Here is a tiny trained network, its code and every weight. The questions are about switching its units off for an input and a target symbol, where a switched-off unit gives its printed mean instead of its output.

import numpy as np


def w(rows, s, z=0):
    codes = np.array(rows[::2]) - 128.0
    scale = np.full(codes.shape[1], s)
    scale[-1] = z or s
    return codes * scale


def f(y):
    return y / 2 * (1 + np.tanh(0.7978845608 * (y + 0.044715 * y**3)))


def softmax(a):
    e = np.exp(a - a.max(-1, keepdims=True))
    return e / e.sum(-1, keepdims=True)


def log_softmax(a):
    a = a - a.max(-1, keepdims=True)
    return a - np.log(np.exp(a).sum(-1, keepdims=True))


def net(x, mask):
    ids = ['ΠΣΦΨΩαβγζηθμξτ'.index(c) for c in x.split()]
    T = len(ids)
    res = E[ids] + P[:T]
    u = 0
    for l in range(3):
        q, k, v = (res @ M[l].T for M in (Q, K, V))
        z = softmax(np.where(np.tri(T) > 0, q @ k.T / 4**0.5, -1e9)) @ v
        res = res + np.where(mask[u], z, O[l][:, -1]) @ O[l][:, :-1]
        u += 1
        y = f(res @ A[l][:, :-1].T + A[l][:, -1])
        res = res + np.where(mask[u : u + 4], y, B[l][:, -1]) @ B[l][:, :-1]
        u += 4
    return log_softmax(res[-1] @ U[:, :-1].T + U[:, -1])


Q, K, V, O, A, B = {}, {}, {}, {}, {}, {}
E = w([
[85,172,155],'Π',
[36,153,90],'Σ',
[201,93,140],'Φ',
[210,223,254],'Ψ',
[214,197,92],'Ω',
[118,146,141],'α',
[197,132,72],'β',
[110,108,90],'γ',
[193,132,75],'ζ',
[144,165,134],'η',
[74,109,249],'θ',
[111,144,21],'μ',
[200,21,158],'ξ',
[44,87,73],'τ',
],0.017)
P = w([
[149,158,197],'0',
[152,79,207],'1',
[106,52,215],'2',
[81,30,204],'3',
[50,23,207],'4',
[21,4,198],'5',
[10,10,200],'6',
[5,50,212],'7',
],0.0024)
Q[0] = w([
[150,253,172],'0.h0',
[180,92,19],'0.h0',
[122,106,167],'0.h0',
[136,235,158],'0.h0',
],0.014)
K[0] = w([
[137,255,163],'0.h0',
[167,96,66],'0.h0',
[155,117,217],'0.h0',
[176,231,178],'0.h0',
],0.015)
V[0] = w([
[97,155,118],'0.h0',
[70,11,122],'0.h0',
[254,218,152],'0.h0',
[55,140,178],'0.h0',
],0.0044)
O[0] = w([
[108,213,138,115],'0.h0',
[109,4,111,41],'0.h0',
[12,134,70,253],'0.h0',
[162,177,46,123],'0.h0',
],0.0035,0.0036)
A[0] = w([
[9,169,68,118],'0.n0',
[128,127,58,202],'0.n1',
[80,77,101,27],'0.n2',
[110,121,85,3],'0.n3',
],0.012,0.0037)
B[0] = w([
[241,95,198,253],'0.n0',
[129,13,72,218],'0.n1',
[179,79,96,135],'0.n2',
[122,176,2,109],'0.n3',
],0.0079,0.0037)
Q[1] = w([
[105,118,168],'1.h0',
[128,177,127],'1.h0',
[112,94,166],'1.h0',
[250,108,90],'1.h0',
],0.015)
K[1] = w([
[32,136,141],'1.h0',
[166,162,81],'1.h0',
[11,91,147],'1.h0',
[219,1,90],'1.h0',
],0.012)
V[1] = w([
[230,107,2],'1.h0',
[57,104,132],'1.h0',
[97,66,90],'1.h0',
[136,100,92],'1.h0',
],0.0068)
O[1] = w([
[209,129,67,251],'1.h0',
[130,57,164,35],'1.h0',
[155,67,161,128],'1.h0',
[139,1,106,154],'1.h0',
],0.0072,0.0021)
A[1] = w([
[188,76,174,132],'1.n0',
[158,7,93,161],'1.n1',
[194,57,173,129],'1.n2',
[140,128,62,2],'1.n3',
],0.011,0.0071)
B[1] = w([
[85,242,189,179],'1.n0',
[80,158,104,253],'1.n1',
[52,254,101,196],'1.n2',
[180,185,155,137],'1.n3',
],0.0082,0.014)
Q[2] = w([
[45,124,124],'2.h0',
[126,89,175],'2.h0',
[254,107,180],'2.h0',
[155,108,107],'2.h0',
],0.012)
K[2] = w([
[67,141,77],'2.h0',
[160,159,122],'2.h0',
[253,151,177],'2.h0',
[121,168,139],'2.h0',
],0.012)
V[2] = w([
[206,142,138],'2.h0',
[96,110,187],'2.h0',
[46,65,3],'2.h0',
[144,82,100],'2.h0',
],0.0044)
O[2] = w([
[222,154,120,62],'2.h0',
[109,136,182,95],'2.h0',
[40,249,41,125],'2.h0',
[152,255,74,3],'2.h0',
],0.0039,0.004)
A[2] = w([
[132,62,134,219],'2.n0',
[18,165,33,183],'2.n1',
[90,162,25,1],'2.n2',
[131,201,254,33],'2.n3',
],0.0095,0.0094)
B[2] = w([
[152,255,106,136],'2.n0',
[172,50,112,253],'2.n1',
[69,188,183,174],'2.n2',
[149,47,57,191],'2.n3',
],0.0091,0.019)
U = w([
[104,130,156,186],'Π',
[116,114,115,99],'Σ',
[135,96,78,91],'Φ',
[194,27,146,214],'Ψ',
[185,165,98,124],'Ω',
[85,196,205,255],'α',
[76,211,85,137],'β',
[110,9,65,41],'γ',
[111,117,125,92],'ζ',
[107,199,179,214],'η',
[72,79,199,147],'θ',
[113,115,117,113],'μ',
[30,146,131,90],'ξ',
[137,95,75,80],'τ',
],0.012,0.0061)

Each question gives the input, a string of symbols that net reads in full, and the target symbol t.
The units are the heads (4 rows each of Q, K, V and O) and the neurons (one row each of A and B). Each row of codes is followed by its name. A weight is (code - 128) times the scale printed after its matrix; where a second scale follows, it is the last column's (O, A, B and U).
mask holds one flag per unit, layer by layer, with each layer's heads first. A switched-off unit (its flag False) gives its mean, the last column of its rows in O or B, instead of its output. The means were averaged over made-up inputs and are rounded, as every weight is.
A unit's drop is (log p(t) with every unit on - log p(t) with that unit switched off) / (log p(t) with every unit on - log p(t) with every unit switched off).
The circuit of an input: a set's keep is (log p(t) with only the set's units on - log p(t) with every unit switched off) / (log p(t) with every unit on - log p(t) with every unit switched off). Starting from the 12 units with the biggest drops (on a tie, the unit counted first), units are removed one at a time, each time the one whose removal leaves the highest keep (on an exact tie, the one counted first), for as long as the keep stays at least 0.8.
units of the circuit, in order: the units of the circuit, biggest drop first
unit that matters most: the unit with the biggest drop
top k neurons: the k neurons with the biggest drops, biggest first
k most important neurons of layer l: the k neurons of layer l with the biggest drops, biggest first
drop when u is switched off: that unit's drop, to one decimal
input Ψ Ψ μ μ, target β: top 3 neurons : 2.n2, 0.n1, 1.n1
input Π μ η θ ξ, target γ: unit that matters most : 2.n1
input Ω Π ξ, target γ: 2 most important neurons of layer 0 : 0.n1, 0.n3
input η μ ζ, target β: 2 most important neurons of layer 1 : 1.n2, 1.n1
input η Ω β Π ζ μ Π β, target β: units of the circuit, in order : 0.n1, 1.n1, 2.h0
input ζ η μ Φ, target β: units of the circuit, in order : 1.n2, 2.h0
input θ α Π μ α μ μ Φ, target β: top 4 neurons : 0.n1, 1.n2, 1.n1, 2.n2
input Π η Ω Ψ τ α, target α: units of the circuit, in order : 2.n1, 1.n1, 2.n3
input Ψ Ψ Ψ η τ, target ξ: 2 most important neurons of layer 2 : 2.n2, 2.n3
input ξ Ω α, target α: units of the circuit, in order : 2.n1, 2.n3, 1.n1
input γ β ζ η η γ Π Ψ, target Ψ: 2 most important neurons of layer 1 : 1.n2, 1.n1
input μ Π τ μ Π η Ψ β, target β: top 3 neurons : 2.n2, 2.n3, 0.n1
input γ μ η Ψ Ω Ψ ζ, target β: top 2 neurons : 2.n2, 0.n1
input Ψ α η β ξ Σ, target γ: unit that matters most : 1.n2
input α μ α ζ Π τ, target ξ: 3 most important neurons of layer 0 : 0.n0, 0.n2, 0.n1
input α Ω Ψ Π μ, target β: 2 most important neurons of layer 1 : 1.n2, 1.n1
input α Σ γ γ ξ Σ, target γ: 3 most important neurons of layer 2 : 2.n1, 2.n2, 2.n3
input β α β Ψ Π, target Ψ: drop when 2.h0 is switched off : 0.2
input β Ψ Π β Ψ Φ Π, target Ψ: drop when 0.n0 is switched off : 0.4
input γ Ω η Ω Σ Ψ Ψ, target Ψ: drop when 2.n2 is switched off : 0.4
